x = [143 148 124 120 139 107 116 121 150 138 143 125 133 151 110 122]
x[0] = 143
x[-13] = 120
x[15] = 122
x[-5] = 125
x[7] = 121
x[5] = 107

M =
[[128 128 148 107 148 128 128 148 107]
 [129 129 108 149 108 129 129 108 149]]
M[-2, -9]: 128
M[:, -7]: [148, 108]
M[-2]: [128, 128, 148, 107, 148, 128, 128, 148, 107]
M[-2, 8]: 107
M[:, -5]: [148, 108]
M[1, 5]: 129
M[-1]: [129, 129, 108, 149, 108, 129, 129, 108, 149]

arr =
[[140 149 149 149 139 141 139 149 149 139 141 149 149 139 140 149]
 [120 103 103 103 121 120 121 103 103 121 120 103 103 121 121 103]
 [117 107 107 107 117 117 117 107 107 118 117 107 107 118 117 107]
 [146 119 119 119 144 146 144 119 119 144 146 119 119 144 146 119]
 [107 150 150 150 110 108 110 150 150 109 107 150 150 109 108 150]
 [148 105 104 104 146 148 146 104 104 147 148 104 104 147 148 104]
 [133 101 101 101 133 133 133 101 101 133 133 101 101 134 133 101]]
Indices start at 0.
(0, 0): 140
(4, 15): 150
(4, 14): 108
(3, 2): 119
(0, 15): 149
(4, 10): 107
(4, 4): 110
(3, 9): 144
(5, 5): 148
(2, 0): 117
(6, 10): 133
(1, 9): 121
(2, 4): 117
(5, 12): 104
(0, 10): 141
(4, 3): 150
(1, 2): 103
(1, 0): 120
(3, 8): 119
(4, 2): 150
(4, 5): 108
(6, 7): 101
(6, 0): 133
(6, 4): 133
(0, 7): 149
(5, 15): 104
(4, 12): 150
(1, 11): 103
(2, 11): 107
(6, 14): 133
(0, 4): 139
(6, 13): 134
(1, 13): 121

a =
[[141 136 126 127 145 154 143 142 140 143 120 107 129 153]
 [132 125 121 133 130 130 136 148 133 143 127 118 133 142]]
a[-2][-14] -> 141
a[0][10] -> 120
a[-2][13] -> 153
a[-2][2] -> 126
a[-2][-3] -> 107
a[1][-5] -> 143
a[1][-11] -> 133
a[0][7] -> 142

A =
[[139 120 128 133 129 136 150 129]
 [137 140 143 134 134 117 127 140]
 [132 148 126 128 133 136 113 122]
 [131 145 121 119 133 120 127 145]]
A[0,0]: 139
A[1,3]: 134
A[1,7]: 140
A[0,3]: 133
A[2,5]: 136
A[1,4]: 134
A[:, 3]: [133, 134, 128, 119]
A[1,5]: 117
A[2,1]: 148
A[0]: [139, 120, 128, 133, 129, 136, 150, 129]

grid =
[[135 117 134 133 122 107]
 [140 110 139 136 127 106]
 [127 138 125 125 113 107]
 [127 121 129 130 142 151]
 [130 134 128 125 115 105]
 [133 128 131 128 118 106]
 [129 136 127 125 113 105]
 [122 133 124 125 136 150]
 [118 145 118 119 123 144]
 [127 120 129 130 142 151]]
grid[0,-6] => 135
grid[0,1] => 117
grid[-3,5] => 150
grid[0] => [135, 117, 134, 133, 122, 107]
grid[-9,1] => 110
grid[6,4] => 113
grid[:, -6] => [135, 140, 127, 127, 130, 133, 129, 122, 118, 127]
grid[-2] => [118, 145, 118, 119, 123, 144]
grid[9] => [127, 120, 129, 130, 142, 151]
grid[2,5] => 107
grid[:, 3] => [133, 136, 125, 130, 125, 128, 125, 125, 119, 130]
grid[-10,4] => 122
grid[:, 5] => [107, 106, 107, 151, 105, 106, 105, 150, 144, 151]
grid[-5,-2] => 118
grid[-1,-5] => 120
grid[6,1] => 136
grid[2,0] => 127
grid[-6,-6] => 130
grid[4,4] => 115
grid[-1,-1] => 151
grid[8,-6] => 118
grid[-7,1] => 121

X =
146  134  122  120  152  139  125  124  110  135  121  140  134  102  136
143  145  118  118  152  134  121  118  106  138  124  127  118  109  139
130  146  107  111  139  148  120  117  128  124  110  133  125  133  130
133  119  144  130  119  137  131  129  123  136  110  145  152  124  119
133  146  125  118  125  148  122  120  123  135  107  134  149  134  123
135  147  107  111  150  145  120  118  120  125  123  127  112  122  138
146  128  136  130  147  120  128  126  102  144  132  132  131  100  139
129  114  148  117  116  143  122  116  102  145  131  135  143  134  132
142  112  139  133  145  121  132  131  110  137  142  141  136  100  135
118  147  120  127  114  123  123  122  135  129  115  114  113  152  127
116  120  136  136  112  114  132  133  146  121  135  116  123  152  120
120  109  132  123  123  145  132  132  140  115  142  149  139  132  122
144  119  134  131  144  129  132  135  119  132  122  149  152  100  127
117  142  114  133  118  127  131  135  147  114  111  121  127  146  119
137  126  148  136  124  113  128  123  101  145  133  120  135  117  135
X[0][0] = 146
X[:, 0] = [146, 143, 130, 133, 133, 135, 146, 129, 142, 118, 116, 120, 144, 117, 137]
X[13][8] = 147
X[8][4] = 145
X[4][8] = 123
X[13][0] = 117
X[7][5] = 143
X[:, 1] = [134, 145, 146, 119, 146, 147, 128, 114, 112, 147, 120, 109, 119, 142, 126]
X[13][1] = 142
X[14][0] = 137
X[1][6] = 121
X[:, 3] = [120, 118, 111, 130, 118, 111, 130, 117, 133, 127, 136, 123, 131, 133, 136]
X[12][10] = 122
X[10] = [116, 120, 136, 136, 112, 114, 132, 133, 146, 121, 135, 116, 123, 152, 120]
X[3] = [133, 119, 144, 130, 119, 137, 131, 129, 123, 136, 110, 145, 152, 124, 119]
X[9][3] = 127
X[9] = [118, 147, 120, 127, 114, 123, 123, 122, 135, 129, 115, 114, 113, 152, 127]
X[6] = [146, 128, 136, 130, 147, 120, 128, 126, 102, 144, 132, 132, 131, 100, 139]
X[1][9] = 138
X[13] = [117, 142, 114, 133, 118, 127, 131, 135, 147, 114, 111, 121, 127, 146, 119]
X[11][9] = 115
X[4][9] = 135
X[4][11] = 134
X[:, 12] = [134, 118, 125, 152, 149, 112, 131, 143, 136, 113, 123, 139, 152, 127, 135]
X[9][8] = 135
X[1][2] = 118
X[:, 13] = [102, 109, 133, 124, 134, 122, 100, 134, 100, 152, 152, 132, 100, 146, 117]
X[5][3] = 111
X[11] = [120, 109, 132, 123, 123, 145, 132, 132, 140, 115, 142, 149, 139, 132, 122]
X[7][1] = 114
X[14][1] = 126
X[4][13] = 134
X[8][6] = 132
X[:, 5] = [139, 134, 148, 137, 148, 145, 120, 143, 121, 123, 114, 145, 129, 127, 113]
X[6][8] = 102
